What can hang from each mark:
maraf: ligo tezof tibiv vurem
somigaz: ligo vobi
girota: bifi tibiv
zovema: tezof vobi
vurem: ligo maraf tezof
bifi: girota somigaz vurem
tibiv: bifi girota zovema
vobi: girota somigaz
tezof: somigaz zovema
ligo: somigaz tezof vobi vurem

Each row is shifted at random along 5 fixed directions that mean nothing.
Known rows, with every way that one mark hangs from another:
(zovema (vobi (girota (bifi (vurem (ligo somigaz) tezof))))): | -121 | -138 |  354 |  328 |  380 |  -44 | -117 |  154 |   -8 |  226 |  318 | -117 |    8 | -286 |  161 | -107 |   44 |   22 |  164 | -201 |  144 |  122 |   80 |  -85 |  166 |  288 |   88 |    1 | -400 |   22 |  -16 |  -34 |  -85 |   32 |  108 |  208 |   42 |   33 |  -65 |   33 |  246 |  -17 |
(zovema (tezof (somigaz vobi))): |  104 |  120 | -102 | -211 | -143 |  -18 |    1 |  -54 |   -6 | -198 |  -38 |  126 |  -14 |   28 | -127 | -113 |  118 |  -12 | -118 |    2 |  -90 |   95 |   48 |   61 |  147 |  -40 |  260 |   70 |  183 |   82 |   -3 |  139 |   39 |  -10 |  -24 |  -19 |   44 |   10 |   54 |  -56 | -151 | -158 |
(bifi (girota tibiv) somigaz (vurem maraf tezof)): | -149 |   39 |  176 |  286 |   27 |  211 | -460 |  -29 |   16 |  101 |  336 | -133 | -129 | -349 |  124 | -147 |  149 |   49 |  123 |  -82 |  369 |   91 |  -16 |   -9 |  250 |  204 |  -17 | -242 | -181 |  -19 |   54 |  -97 |  -62 |  116 |  -91 |  231 | -139 |    5 |   37 |   86 |   52 |  104 |
(somigaz (ligo tezof vobi)): |  -95 |   60 |   70 |  251 |  364 | -388 | -161 |  102 |   14 |  165 |  -27 | -183 |   67 | -138 |   34 |  -85 |  140 |  245 |  203 |   63 |  325 | -149 |  -39 | -254 |  218 |   71 |   -9 |  179 |  -66 | -161 |  -33 |  -88 | -163 |   94 |   70 |  -58 |   63 | -255 |  131 |  -96 |  100 |  -35 |
(ligo tezof (vobi girota somigaz) vurem): |   14 |   27 |  232 |    1 |  338 |   28 |   14 |  184 |   13 |  253 |  494 |  -23 |   -9 | -492 |   53 |  -60 |  110 |  167 |  194 | -336 |   15 |    6 |  127 |  -51 |   48 |  178 |  105 |  -63 | -332 | -131 |   89 |   16 | -219 |  -52 |  260 |   41 |  210 | -148 |  -53 |  -93 |  379 | -173 |
(bifi girota (somigaz (ligo tezof))): |  -50 |  252 |   97 | -233 |  246 |  163 | -139 |   59 |  283 | -138 |  123 | -101 |  -21 |   33 |  -72 | -169 |   14 |   42 | -303 |    3 |  194 |  -61 | -100 |  -91 |   11 |   20 |   -1 | -181 |   81 | -305 |  -98 |   23 |  -84 |  -15 |  156 |  179 |  239 | -202 |  218 |  -36 |  -61 |   47 |
(bifi (girota tibiv) (vurem (ligo vobi) maraf tezof)): |  -87 | -171 |  326 |  486 |  475 | -141 | -441 |  135 |  -62 |  265 |  362 | -278 |  -70 | -386 |  176 | -222 |   -8 |  141 |  158 |  -86 |  251 |  -49 |   46 | -140 |  344 |  219 |   67 |   44 | -328 | -104 |  -87 | -143 |  -74 |  190 |   40 |  151 |  -65 | -104 | -121 |   36 |  173 |  133 |
(tezof (somigaz ligo) zovema): |   74 |  203 |  104 | -186 | -311 |  324 |  258 |   13 |  283 | -170 |   60 |  131 |  -52 |   27 | -205 |   79 |   96 | -297 | -127 | -113 | -212 |  134 |   62 |  120 | -164 |   -7 |   41 | -311 |   43 |  177 |  -55 |  176 |   70 |  -36 | -138 |  136 |  171 |   -1 |  282 |  145 | -351 |   18 |
(vurem (maraf ligo (tezof zovema))): |   74 |  -34 |  159 |  147 |  150 | -184 |  -55 |   -6 |  153 | -122 |    5 |   18 |  -75 | -115 | -200 |  133 |   10 | -101 |  -65 | -147 |  -80 | -193 |   69 |  -88 |  -50 |  102 |   26 |    5 |   14 | -176 | -274 |  -28 |  118 |    5 | -122 |  151 |   16 |   35 |   45 |   77 | -192 |   41 |
(tibiv (bifi girota (somigaz (ligo tezof) vobi) vurem) zovema): |  316 |  268 |  256 |  234 |  114 |   89 | -129 |   68 |  131 | -247 |  166 |  147 | -209 | -122 | -209 |  -76 |   61 | -148 |  -78 | -121 | -155 |  137 |   51 |  103 |  201 |  -38 |  116 |  -69 | -112 |   64 | -306 |  -99 |  246 |  -70 |  -11 |  275 |  -31 |  207 |  249 |   25 |  -85 |  -13 |
(vurem (ligo (somigaz vobi)) (maraf tezof (tibiv (girota bifi)))): |  -50 | -207 |  386 |  110 |  210 | -122 | -165 |  -95 |   30 |  312 |  398 | -148 | -178 | -445 |    0 |   38 |   98 |   60 |   29 | -379 |  152 |   55 |  176 | -150 |  165 |  341 |   66 |   15 | -301 |  -79 | -141 |   50 |   22 |  -99 |   22 |  383 |   14 |  167 |    0 |  385 |  -42 |   41 |
(maraf (tibiv zovema) vurem): |  282 |   74 |  -17 |  165 | -101 | -188 | -151 |   71 |   -2 |  -90 |  -73 |   91 |  -29 |  -72 | -258 |  -29 |    1 |  -79 |  -96 |  131 | -127 |  -27 |   58 |    0 |  286 | -107 |    2 |  148 |   59 |  -62 | -145 | -106 |  105 |  -10 | -151 |  103 | -145 |   87 |   94 |   64 |  -20 |   26 |
(zovema (vobi (girota tibiv))): |  313 |   22 |  236 |  101 |    3 |  113 |  -83 |  227 |  -58 |  -95 |   22 | -182 | -220 |  195 | -136 | -223 |    9 | -206 |  -68 | -142 | -124 |  -11 |   24 |   41 |  246 |  241 |   57 |  117 | -183 |   39 |  -74 | -109 |  126 |  -19 |  -91 |   39 |  -81 |   86 |  -49 |  103 | -180 |   74 |
(vurem ligo (maraf (tezof (somigaz vobi)) (tibiv zovema))): |  260 |  -75 |  358 |  383 |   41 | -424 | -271 |  -41 |  -58 |   28 |   37 | -107 | -282 | -254 | -165 |   41 |  110 |   36 |   19 | -232 |  -21 | -129 |   30 | -199 |  373 |   50 |  181 |  235 |   75 |  -76 | -330 |  -65 |  215 |   51 | -252 |  117 | -188 |  110 |   28 |  166 | -156 |  -16 |
(tibiv (girota (bifi (vurem tezof)))): | -269 | -216 |  133 |   -3 |  394 |  192 |  -67 |   66 |   38 |  277 |  307 |  -66 |   73 | -171 |  187 |  -12 |  -43 |   29 |  -65 |  -11 |  171 |  150 |   72 |  -19 | -115 |  241 | -134 | -275 | -375 |  -48 |  -18 |  -32 |  -92 |  -43 |  203 |  330 |  150 |  105 |   -1 |  169 |  184 |   84 |
(vobi (girota bifi) (somigaz (ligo tezof vurem))): |  163 |  336 |  115 | -209 |  -54 |  311 | -305 |  192 |  178 | -462 |  -45 |  -38 |  116 |   85 | -163 | -309 |  117 |  -74 | -207 |  266 |  140 | -205 | -109 |   37 |  423 | -103 | -111 |  113 |  170 | -128 |   46 |  -28 | -200 |   58 | -217 |  320 |  198 |  168 |  320 | -129 | -381 |   38 |
(girota (bifi somigaz) (tibiv (zovema tezof))): | -141 |  114 |  -99 |  145 | -220 |   66 | -255 | -185 |  -74 |  -55 |   79 |  206 |   52 | -201 |  130 | -118 |  147 | -128 |  146 |  301 |   75 |  266 |  123 |  224 |  376 |  -82 |  121 | -132 |   18 |  210 |  -21 |   90 |  -89 |  149 | -221 |   54 | -182 |  451 |  189 |   60 |  -16 |   -6 |
(vurem (ligo somigaz (vobi (girota bifi))) (tezof zovema)): | -133 |   86 |   67 |   17 |  233 |   87 | -202 |  158 |  129 |  -80 |  112 |   56 |  175 | -233 |   97 | -246 |  149 |  -39 | -137 |  328 |  281 |  -31 |  -32 |    0 |  263 |  -54 |   49 |   54 |   72 | -113 |   45 |   16 | -300 |  188 |  -70 |  267 |  121 |   81 |  172 |  -29 | -182 |   -8 |
(bifi girota (vurem (ligo somigaz) maraf tezof)): |  -30 |  -67 |  426 |   63 |  254 |  232 | -235 |   37 |  101 |   21 |  384 |    9 |  -74 | -281 |   37 |  -75 |  -39 |   47 |  -56 | -309 |   16 |   -6 |    6 |  -45 |   63 |  244 |   23 | -159 | -272 |  -27 |  -68 |   26 |   55 |   11 |   46 |  323 |  118 |  -41 |  -70 |   97 |   19 |   80 |
(vobi girota (somigaz (ligo vurem))): |  151 |  196 |   34 |  111 | -124 |  108 |  -58 |   40 |   99 | -264 |  153 |   24 |    1 | -341 |  -51 |  -82 |  113 |  -70 |  167 |  -93 | -207 |   31 |  164 |  165 |  162 | -328 |  266 |   63 |   75 |  -98 |  -13 |  -54 | -135 |   63 | -139 |  -52 |  -18 |   73 |  165 | -315 |  170 |  -93 |
(tibiv (bifi (somigaz (ligo tezof) (vobi girota)) vurem) zovema): |  236 |  402 |  238 |  -30 |  123 |  278 | -259 |  226 |  222 | -316 |   26 |  -37 |  -84 |   26 | -227 | -225 |  102 |  -79 | -425 |  166 |  268 |  -23 | -201 |  -33 |  324 |  -48 | -247 | -139 |   72 |    5 | -137 | -134 |  -42 |  -41 | -134 |  513 |  167 |  213 |  461 |  133 | -403 |   87 |
(tibiv (bifi somigaz (vurem ligo maraf))): | -169 |  -50 |  308 |  300 |  376 |  -44 |  -16 |  -35 |  101 |  349 |  439 | -125 |  -78 | -556 |   91 |   88 | -139 |  191 |  -44 | -306 |  123 |   91 |   58 | -151 |   -4 |  103 |   31 | -273 | -232 |  -44 |  -93 |   68 |  -45 |  -69 |  235 |  255 |  124 |  -17 |    4 |   24 |  261 |   62 |
(vurem ligo (maraf (tibiv zovema)) tezof): | -106 | -223 |  265 |   28 |   21 |  128 | -270 |  -56 |   22 |  121 |   90 |   30 |   38 | -289 |  -52 |   -7 |   15 |   -6 |  -85 |   89 |   78 |  -65 |  -49 |  -57 |  128 |  133 | -118 |  -98 |  -99 |   75 |  -42 |   39 |  -55 |  116 | -322 |  294 |   25 |  224 |   64 |  340 | -282 |  137 |
(tibiv (bifi (vurem ligo (tezof somigaz))) girota): | -240 |  -81 |  120 |  240 |  291 |   80 | -211 |   24 |   22 |  137 |  210 |   11 |   14 | -382 |  221 |  -61 |   77 |   98 |   80 |  100 |  256 |  229 |   64 |  -25 |  171 |   85 |   -8 | -163 | -212 |  -17 |    7 |  -47 | -141 |  -21 |   42 |  294 |  -34 |  263 |  128 |   71 |  134 |   43 |
(zovema (tezof (somigaz (ligo (vurem (maraf tibiv))))) vobi): |  -39 |  119 | -127 |    6 |   86 | -280 | -169 |   -7 |  -12 |   17 |   37 |  -77 |   81 | -327 | -165 | -164 |  110 |  215 |  -21 |  -28 |   76 |   26 |  151 |  -90 |  340 |  -20 |  387 |  154 |   46 | -139 |   26 |  123 | -171 |   46 |   62 |  -23 |   87 | -123 |   86 | -132 |   40 | -105 |
(vurem (maraf (ligo (somigaz vobi)) tezof (tibiv bifi girota))): |  -69 |  -47 |  -43 |   72 |  206 | -259 |  -76 | -246 |   79 |  100 |  377 |   33 |  -86 | -722 |  -64 |   85 |   87 |    8 |   22 | -122 |   -1 |  155 |  353 |   24 |   89 |  -20 |  357 |   42 |  -67 | -269 | -153 |   35 | -133 | -111 |  138 |  241 |  -94 |  256 |   88 |  118 |  148 |  -94 |
(girota (tibiv (bifi (somigaz ligo)) zovema)): |  -69 |  183 |  110 |  188 |   56 |   30 | -202 |  -40 |   73 |   81 |   75 | -111 |  -49 | -206 |   64 |  -80 |   46 |    0 | -139 |  221 |  263 |  128 |  -22 |  -34 |  288 |  -73 | -122 | -199 |   71 |   23 | -133 |  -40 | -151 |   72 |  -90 |  208 |  -25 |  263 |  374 |  130 |  -89 |  117 |
(maraf ligo tezof vurem): |    2 |  -52 |   15 |  185 |  250 | -404 |   52 |  -58 |  175 |  -67 |   85 |  104 |   83 | -225 | -128 |  159 |  -33 |  -61 |  138 | -118 | -158 |   14 |  223 |  -50 |   18 |   -4 |  121 |   75 |  -59 | -200 | -205 |   -5 |   48 |  -48 |   83 |   89 |   -7 |  -85 |  -22 |  -37 |  294 |  -65 |
(ligo tezof vobi vurem): |  -85 |   19 |  128 | -282 |  336 |  105 |  119 |  152 |   72 |  281 |  378 |   72 |  103 | -223 |  -33 |  -31 |   10 |  173 |   30 | -231 |   36 |   19 |   68 |  -68 |  -44 |  305 |  -77 | -144 | -383 |   24 |  154 |  161 | -156 | -100 |  350 |  178 |  383 | -222 |  -59 |  158 |  120 |  -64 |
(tibiv (bifi vurem) girota (zovema tezof (vobi somigaz))): |   -2 | -112 |  257 |    4 |  464 |  175 |  -11 |  124 |  -35 |  190 |  330 |   41 |  -11 | -321 |   -2 |  -76 |  -99 |   43 | -319 | -140 |  -31 |  247 |  112 |   44 |   -3 |  209 |   37 | -308 | -359 |  -32 | -195 |  -32 |  -41 | -159 |  210 |  299 |  154 |  321 |  106 |  115 |  266 |  -27 |
(bifi somigaz (vurem tezof)): |  -64 |   65 |  164 | -219 |  157 |  333 |   74 |   18 |  228 |   31 |  281 |   62 |   14 | -104 | -116 |  -22 | -113 |   30 | -336 | -166 |  -58 |   16 |  -49 |  -21 | -126 |  130 |  -30 | -376 |  -57 |  -21 |  -12 |  129 |   40 |  -23 |  194 |  258 |  273 | -278 |   31 |    0 |  104 |   29 |
(vurem (maraf (tezof zovema))): |  -59 |    5 | -260 |  -92 | -285 |  101 |   26 | -190 |   78 | -273 |    9 |  303 |   83 | -274 | -129 |  105 |  144 | -165 |   74 |  171 | -171 |   47 |  174 |  289 |  -90 | -251 |  223 | -107 |  168 |   -9 |   41 |   64 |  -36 |   98 | -224 |   18 | -107 |  255 |   16 |  -10 | -176 |  -66 |
(vurem (maraf ligo) (tezof somigaz (zovema vobi))): |  -31 | -109 |  152 |  351 |  139 | -313 |  -92 |  -10 |   12 |   69 |   83 |   -5 |  -47 | -366 |  -47 |   79 |  116 |   10 |  120 | -129 |   34 |  -42 |   70 | -160 |   65 |   86 |  329 |   53 |   34 | -113 | -180 |    4 |    6 |  114 | -104 |    4 |  -82 |  -89 |   39 |  -66 |  -46 | -108 |
(tezof (somigaz vobi) zovema): |  -76 |  -31 |  250 |  292 |  333 | -339 |   -9 |  221 |   58 |  493 |  168 | -397 | -156 | -155 |  105 |   70 |  153 |  232 | -113 | -242 |  500 |  -26 | -109 | -444 |  -89 |  225 | -132 | -106 |  -10 | -157 | -174 | -110 |  -89 |   -6 |  193 |   96 |  124 | -300 |  176 |  110 |   61 |  -55 |
(vurem (ligo vobi) (tezof zovema)): | -318 | -119 |  -12 |  -60 |  307 |   59 |  -20 |  111 |  168 |  175 |  126 |   20 |  281 | -269 |   89 | -113 |   34 |   57 | -128 |  299 |  255 |   -3 |  -27 |  -53 |  -37 |  -20 |  -35 | -134 |  -11 |  -59 |   77 |   76 | -318 |  194 |   12 |  172 |  229 | -114 |  110 |   78 |  -58 |   35 |
(maraf (ligo vobi) vurem): |   25 |  180 | -245 |  -65 |   34 | -166 |    3 |   11 |  146 | -235 |   97 |  139 |  269 | -262 | -110 | -122 |  -28 | -139 |   -3 |  254 |   16 |   86 |  123 |  112 |  250 | -308 |  212 |  151 |  112 |  -85 |   96 |   67 | -245 |   35 |   17 |  129 |   51 | -113 |  105 |  -90 |   43 |  -65 |

Rows:
|  102 | -114 |  452 |   43 |  607 | -130 | -141 |  340 |  -32 |  249 |   76 | -442 | -118 |   87 |  -67 | -198 |  -56 |  221 | -404 | -339 |  253 | -221 | -150 | -383 |   65 |  482 | -105 |   40 | -172 | -312 | -201 | -121 |  -33 |  -88 |  202 |  105 |  245 | -216 |  -44 |  -28 |  130 |  -17 |
(zovema tezof (vobi girota somigaz))
|  -33 |  171 |   58 |  227 |  274 |   -6 | -209 |    6 |   28 |  -13 |  176 |  132 |    7 | -407 |   58 |  -64 |  137 |   12 |   37 |   66 |  155 |  212 |   69 |   84 |  216 | -121 |  132 |  -51 | -102 |  -51 | -108 |  -74 | -101 |   30 |   57 |  251 |   -6 |  210 |  211 |   -6 |   98 |  -57 |
(tibiv (bifi girota (somigaz (ligo vobi (vurem tezof)))) zovema)
|  -69 |  -24 |   70 |  -85 |  -70 |   78 | -119 | -179 |  -24 | -106 |  212 |  249 |  117 | -476 |   29 |  -89 |   91 |   48 |  102 |   28 |  -44 |   27 |   67 |  118 |  263 | -125 |  339 |   83 |   69 |   87 |  153 |  188 | -148 |  149 | -143 |   97 |    7 |   27 |  -41 |  -35 | -118 |  -99 |
(vurem (ligo somigaz vobi) maraf tezof)
|  -92 |  -57 |   55 |  298 |  361 | -240 | -299 |   90 |  -45 |  234 |  208 | -298 |   -7 | -555 |   71 | -183 |   24 |  108 |  -28 |  160 |  356 |  -55 |   49 | -121 |  334 |  -41 |   89 |  187 |  -93 | -238 |   38 |  -94 | -322 |   60 |    4 |  194 |  -47 |  163 |    7 |   68 |  -24 |   76 |
(vurem (ligo (vobi girota)) (maraf (tibiv bifi)))
| -151 | -134 |    0 |  -81 |  279 |   41 |   54 |  104 |  -23 |  145 |  163 |  -40 |   63 | -156 |   40 | -100 |   50 |  -11 |    9 | -124 |   10 |  182 |  139 |   63 | -118 |  215 |  144 | -106 | -308 |  -38 |   54 |   26 | -150 |  -47 |  144 |  -14 |  118 |   78 | -103 |   42 |  210 |  -84 |
(zovema tezof (vobi girota))
| -106 |   63 |  232 |  190 |  327 |  -10 | -303 |  146 |  160 |  163 |  295 | -507 |   43 | -396 |   18 | -172 |  -24 |   89 | -274 |   68 |  421 | -167 |  -42 | -217 |  203 |  -33 | -111 |  -88 |   -4 | -338 |  -67 | -133 | -342 |   80 |   21 |  333 |  167 |  -38 |  232 |  -75 |   78 |  123 |
(vobi (girota (bifi (vurem (maraf tibiv)))) (somigaz ligo))
|   74 |   93 |   72 |  143 |  106 |  -85 |  -70 |  -14 |   15 |  163 |  169 | -189 | -155 | -170 |  -15 | -115 |  -12 |   68 | -171 |   11 |  127 |   72 |   47 |  -84 |  244 |   38 |   71 |  -14 |   75 |  -32 | -115 |   -4 |  -18 |    2 |  139 |  115 |  -30 |   34 |  126 |   27 |  -11 |   22 |
(girota (tibiv (bifi (somigaz vobi))))
|  -66 |   68 |  155 |  211 |  166 | -194 |  -11 |  180 |  248 |  141 |  310 |  -26 |   11 | -395 |  -16 |   70 |  236 |  -69 |  221 | -151 |  243 |  142 |  115 | -165 |   -8 |  154 |  -31 | -140 | -191 |  -88 |  -59 |  -43 | -190 |  -58 |   13 |  215 |   91 |  -71 |  243 |  148 |   79 | -104 |
(maraf (ligo (tezof (somigaz (vobi girota)) zovema)) vurem)
|   78 |   86 |  333 |  110 |   62 |  256 | -310 |  217 |  158 |  -17 |  177 | -272 |  -61 | -260 |  -90 | -168 |  138 |   31 | -150 |  -46 |  172 | -197 |  -22 | -111 |  221 |   81 | -144 | -128 |   14 | -156 |  -84 | -128 | -199 |  150 | -241 |  250 |  141 |   25 |  292 |   -6 | -221 |  120 |
(vobi (girota tibiv) (somigaz (ligo (vurem maraf (tezof zovema)))))
|  156 |   16 |  139 |  237 |  306 |   49 | -263 |   84 |  -51 | -195 |  122 |  181 |   28 | -361 |   20 | -203 |  -42 |   -4 | -182 |  275 |  -83 |   63 |   43 |  128 |  399 | -265 |  198 |   63 |   34 |  -95 | -205 | -134 |  -40 |   84 |  -90 |  235 |  -95 |  346 |  164 | -150 |   91 |  -12 |
(tibiv (bifi (vurem (ligo (vobi somigaz)) tezof)) girota zovema)
|  -91 |  -60 |  149 | -147 |  185 |    9 |   -2 |  -66 |  113 |  215 |  413 |   64 |   55 | -511 | -112 |   46 |  -34 |  -94 |  -53 |  -70 |  -22 |   37 |  125 |   -3 |  -29 |  150 |   51 | -197 | -265 |  -21 |  -33 |  149 | -187 |  -32 |   26 |  246 |  178 |   69 |   75 |  339 |  -59 |   14 |
(vurem (maraf (ligo tezof vobi) (tibiv zovema)))
|  321 |  158 |  283 |  159 |   29 |   56 | -117 |   31 |  -16 |  -61 |   26 |    0 | -276 |   64 | -137 |  -75 |  -89 |  -98 | -297 |  -24 | -159 |   -6 |  -27 |  -10 |  305 |   80 |  -31 |  -57 |   58 |   43 | -311 |  -36 |  232 |  -33 |  -46 |  159 |  -78 |  247 |  156 |   97 | -184 |   98 |
(girota (tibiv (bifi somigaz) zovema))
|    4 |  243 |  116 |  -24 |  -57 |  129 | -177 |  140 |   30 | -103 |   23 |   -1 |  -15 |  -59 |  -44 | -153 |  308 |  -36 |  179 | -164 |  233 |  130 |   15 |    8 |  295 |  235 |  -51 |    2 | -223 |  169 |  157 |   52 | -124 |  -58 | -149 |  180 |  120 |   59 |  174 |  134 | -208 |  -43 |
(zovema (tezof (somigaz (ligo (vobi girota) vurem))))
|   31 |  180 |  168 |  417 |  -79 |  -61 | -207 |    7 |   81 |   76 |  204 | -226 |  -90 | -146 |   -4 | -153 |  102 |  -59 |  165 |  -35 |  209 |  118 |   78 |  -40 |  437 |   46 |   32 |   -7 | -101 |  190 |  -77 |  -25 |   17 |  111 |  -84 |  197 |  -79 |  -30 |  243 |   40 |  -31 |   99 |
(girota (bifi (somigaz ligo vobi) vurem) tibiv)
|    2 |  169 |  124 |  260 |  175 | -366 | -185 |   90 |   53 |  226 |  255 |  -34 |  -44 | -408 |  -83 |  -57 |  188 |  100 |  359 | -200 |  186 |   -1 |  141 | -222 |  392 |  313 |  100 |  187 | -287 |  -59 |   22 |   76 | -132 |  -61 |  100 |   96 |   23 | -189 |  101 |  105 |  122 |  -77 |
(maraf (ligo (tezof somigaz) vobi vurem) tibiv)
|  221 |  129 |  165 |   97 |   43 |  -51 |  -75 |   35 |  103 | -192 |  277 |  106 | -142 | -349 | -170 | -100 |   50 | -135 |   43 | -153 | -304 |  -62 |  218 |   66 |  196 |   26 |  401 |   45 |  -30 | -156 | -190 |   41 |   -6 |   51 |  -47 |  -16 |  -40 |   84 |   78 | -102 |  -77 |  -61 |
(vurem (maraf (ligo somigaz (tezof (zovema (vobi (girota tibiv)))))))
|   84 |  259 | -162 | -179 |  -77 |  443 | -163 |   33 |   91 | -443 |   59 |  277 |  106 |  -40 |  -62 | -187 |  -37 | -293 | -318 |  454 |  -33 |  228 |    5 |  379 |  145 | -295 |  -34 | -182 |   50 |   83 |   13 |  -45 |  -89 |   -9 |  -86 |  370 |   -9 |  527 |  208 |   88 | -240 |   73 |
(tibiv (bifi girota vurem) zovema)
| -241 | -186 |  230 |  126 |  294 | -152 | -190 |  -20 |   14 |  256 |  201 |  -92 |   54 | -361 |  145 |   23 |   10 |  270 |  158 |  -64 |  222 | -117 |  -27 | -210 |   54 |  122 |  -32 |  -56 | -137 | -104 |   -1 |   41 | -164 |   79 |  -10 |   60 |   99 |   -7 |  -21 |   73 |   47 |   34 |
(vurem (ligo tezof) maraf)
|  -47 |   68 |  188 |  140 |  216 |  137 | -215 |  128 |   23 |  181 |  160 | -155 |  -15 |  -95 |   69 | -114 |  -65 |   12 | -250 |  218 |  278 |   82 |  -59 |  -60 |  227 |  138 | -356 | -257 | -151 |   90 |  -85 |  -92 | -132 |   20 |   22 |  351 |   65 |  283 |  233 |  259 |  -79 |  190 |
(girota (tibiv (bifi vurem) zovema))
|    0 |    0 |  -26 |   57 |  -52 |  -16 |   37 |    5 |  -96 |  -52 |  110 |  112 |  -69 | -192 |   16 |  -77 |  194 | -118 |  234 | -186 | -136 |  286 |  195 |  165 |   74 |  114 |  396 |   -4 | -185 |   86 |   63 |   70 |  -21 |  -43 |  -16 | -141 |  -97 |  160 |  -88 |  -59 |  154 | -199 |
(zovema (tezof somigaz) (vobi girota))
|   90 |   82 |  156 |  126 |  271 | -255 |   61 |   65 |   85 |  118 |  149 |  133 | -114 | -185 |  -68 |   74 |   57 |  219 |    5 | -204 | -170 | -151 |   93 | -182 |  -51 |  115 |  169 |   -8 |   22 | -246 | -251 |   19 |   91 |   -4 |  250 | -143 |   72 | -199 |   54 | -223 |  235 | -142 |
(ligo somigaz (tezof zovema))
| -155 |   24 |   12 |  232 |  299 | -280 |  -31 |   87 |  167 |  139 |  -19 |  -69 |   79 | -167 |   -9 |   44 |  102 |  182 |  120 |   95 |  112 | -125 |   52 | -193 |  -73 |  -24 |   -5 |  -45 |    6 | -219 | -171 |  -69 | -115 |  114 |   58 |  -99 |  101 | -163 |  223 | -144 |  126 |   -7 |
(somigaz (ligo (tezof zovema)))
|  -22 |  151 |  -74 | -235 |   52 | -159 |   40 |  -13 |  259 | -132 |   44 |  -80 |  134 | -102 | -172 |   -9 |  118 |   29 | -251 |   86 |  218 |   61 |   25 |  -96 |  113 | -163 |   33 |  -50 |  263 | -161 |   -4 |   55 | -158 |   -8 |   67 |  282 |  208 | -208 |  230 |   60 |  -69 |  -89 |
(maraf (tezof (somigaz ligo vobi)) vurem)
